Here is a tiny trained network, its code and every weight. The questions are about switching its units off for an input and a class, where a switched-off unit gives its printed mean instead of its output.

import numpy as np


def w(rows, s, z=0):
    codes = np.array(rows[::2]) - 128.0
    scale = np.full(codes.shape[1], s)
    scale[-1] = z or s
    return codes * scale


def norm(h):
    return h / np.sqrt((h * h).mean(-1, keepdims=True) + 1e-5)


def f(y):
    return np.maximum(y, 0)


def log_softmax(a):
    a = a - a.max(-1, keepdims=True)
    return a - np.log(np.exp(a).sum(-1, keepdims=True))


def net(x, mask):
    res = np.array(x, float).reshape(1, 8) / 4 @ E
    u = 0
    for l in range(3):
        y = f(norm(res) @ A[l][:, :-1].T + A[l][:, -1])
        res = res + np.where(mask[u : u + 4], y, B[l][:, -1]) @ B[l][:, :-1]
        u += 4
    return log_softmax(norm(res)[-1] @ U[:, :-1].T + U[:, -1])


A, B = {}, {}
E = w([
[74,113,132,94],'x0',
[107,36,145,133],'x1',
[1,151,49,201],'x2',
[75,107,138,134],'x3',
[148,40,57,111],'x4',
[96,133,126,118],'x5',
[139,136,148,226],'x6',
[206,125,73,158],'x7',
],0.0049)
A[0] = w([
[181,38,29,48,3],'0.n1',
[80,3,197,73,84],'0.n2',
[246,154,109,101,237],'0.n3',
[160,20,145,74,123],'0.n4',
],0.0056,0.0012)
B[0] = w([
[163,99,155,112,238],'0.n1',
[2,128,184,203,232],'0.n2',
[80,145,117,110,251],'0.n3',
[127,56,194,178,227],'0.n4',
],0.0075,0.0031)
A[1] = w([
[59,153,123,60,184],'1.n1',
[49,113,45,226,255],'1.n2',
[129,87,254,170,76],'1.n3',
[153,132,162,143,94],'1.n4',
],0.0066,0.0043)
B[1] = w([
[209,195,170,149,181],'1.n1',
[229,184,253,115,254],'1.n2',
[122,60,129,120,172],'1.n3',
[182,82,16,141,133],'1.n4',
],0.0071,0.0078)
A[2] = w([
[201,161,117,183,189],'2.n1',
[244,134,111,2,5],'2.n2',
[155,116,164,39,115],'2.n3',
[169,115,44,34,72],'2.n4',
],0.0094,0.0029)
B[2] = w([
[128,216,162,88,254],'2.n1',
[152,88,118,98,222],'2.n2',
[204,178,121,92,204],'2.n3',
[73,143,21,3,155],'2.n4',
],0.0068,0.0055)
U = w([
[130,67,134,133,1],'0',
[132,192,255,130,228],'1',
[205,123,93,25,111],'2',
],0.012,0.0056)

Each question gives the input, the list of numbers given to net, and the class t.
The units are the neurons (one row each of A and B). Each row of codes is followed by its name. A weight is (code - 128) times the scale printed after its matrix; where a second scale follows, it is the last column's (A, B and U).
mask holds one flag per neuron, layer by layer. A switched-off neuron (its flag False) gives its mean, the last column of its row in B, instead of its output. The means were averaged over made-up inputs and are rounded, as every weight is.
A unit's drop is (log p(t) with every unit on - log p(t) with that unit switched off) / (log p(t) with every unit on - log p(t) with every unit switched off).
The circuit of an input: a set's keep is (log p(t) with only the set's units on - log p(t) with every unit switched off) / (log p(t) with every unit on - log p(t) with every unit switched off). Starting from all 12 units, units are removed one at a time, each time the one whose removal leaves the highest keep (on an exact tie, the one counted first), for as long as the keep stays at least 0.8.
circuit, biggest first: the units of the circuit, biggest drop first
most important unit: the unit with the biggest drop
k most important neurons: the k neurons with the biggest drops, biggest first
k most important neurons of layer l: the k neurons of layer l with the biggest drops, biggest first
drop when u is switched off: that unit's drop, to one decimal
input [8,6,-8,-2,2,6,6,2], class 0: circuit, biggest first	1.n2, 2.n1
input [3,-4,-7,-7,0,8,0,-2], class 2: 3 most important neurons	1.n2, 0.n2, 2.n2
input [-5,8,3,-6,-7,-2,-7,8], class 2: most important unit	0.n2
input [1,4,-6,1,8,-2,1,8], class 0: circuit, biggest first	0.n4, 1.n2, 1.n1
input [1,3,-6,-7,5,8,7,-7], class 0: circuit, biggest first	2.n1, 1.n2
input [3,8,7,1,7,1,-7,-2], class 1: 2 most important neurons	1.n2, 0.n2
input [-6,-7,-1,0,2,4,-2,4], class 2: circuit, biggest first	0.n2, 1.n2
input [5,1,8,-1,8,-7,-2,5], class 1: 3 most important neurons of layer 1	1.n2, 1.n3, 1.n4
input [-8,4,-7,-1,4,-6,0,-4], class 0: 2 most important neurons of layer 0	0.n4, 0.n2
input [-7,-4,-6,-4,-1,5,0,6], class 2: drop when 1.n2 is switched off	0.4
input [4,-5,-6,8,-1,-5,-5,7], class 2: drop when 1.n2 is switched off	0.4
input [7,4,5,5,4,-3,-5,6], class 1: drop when 2.n4 is switched off	0.0
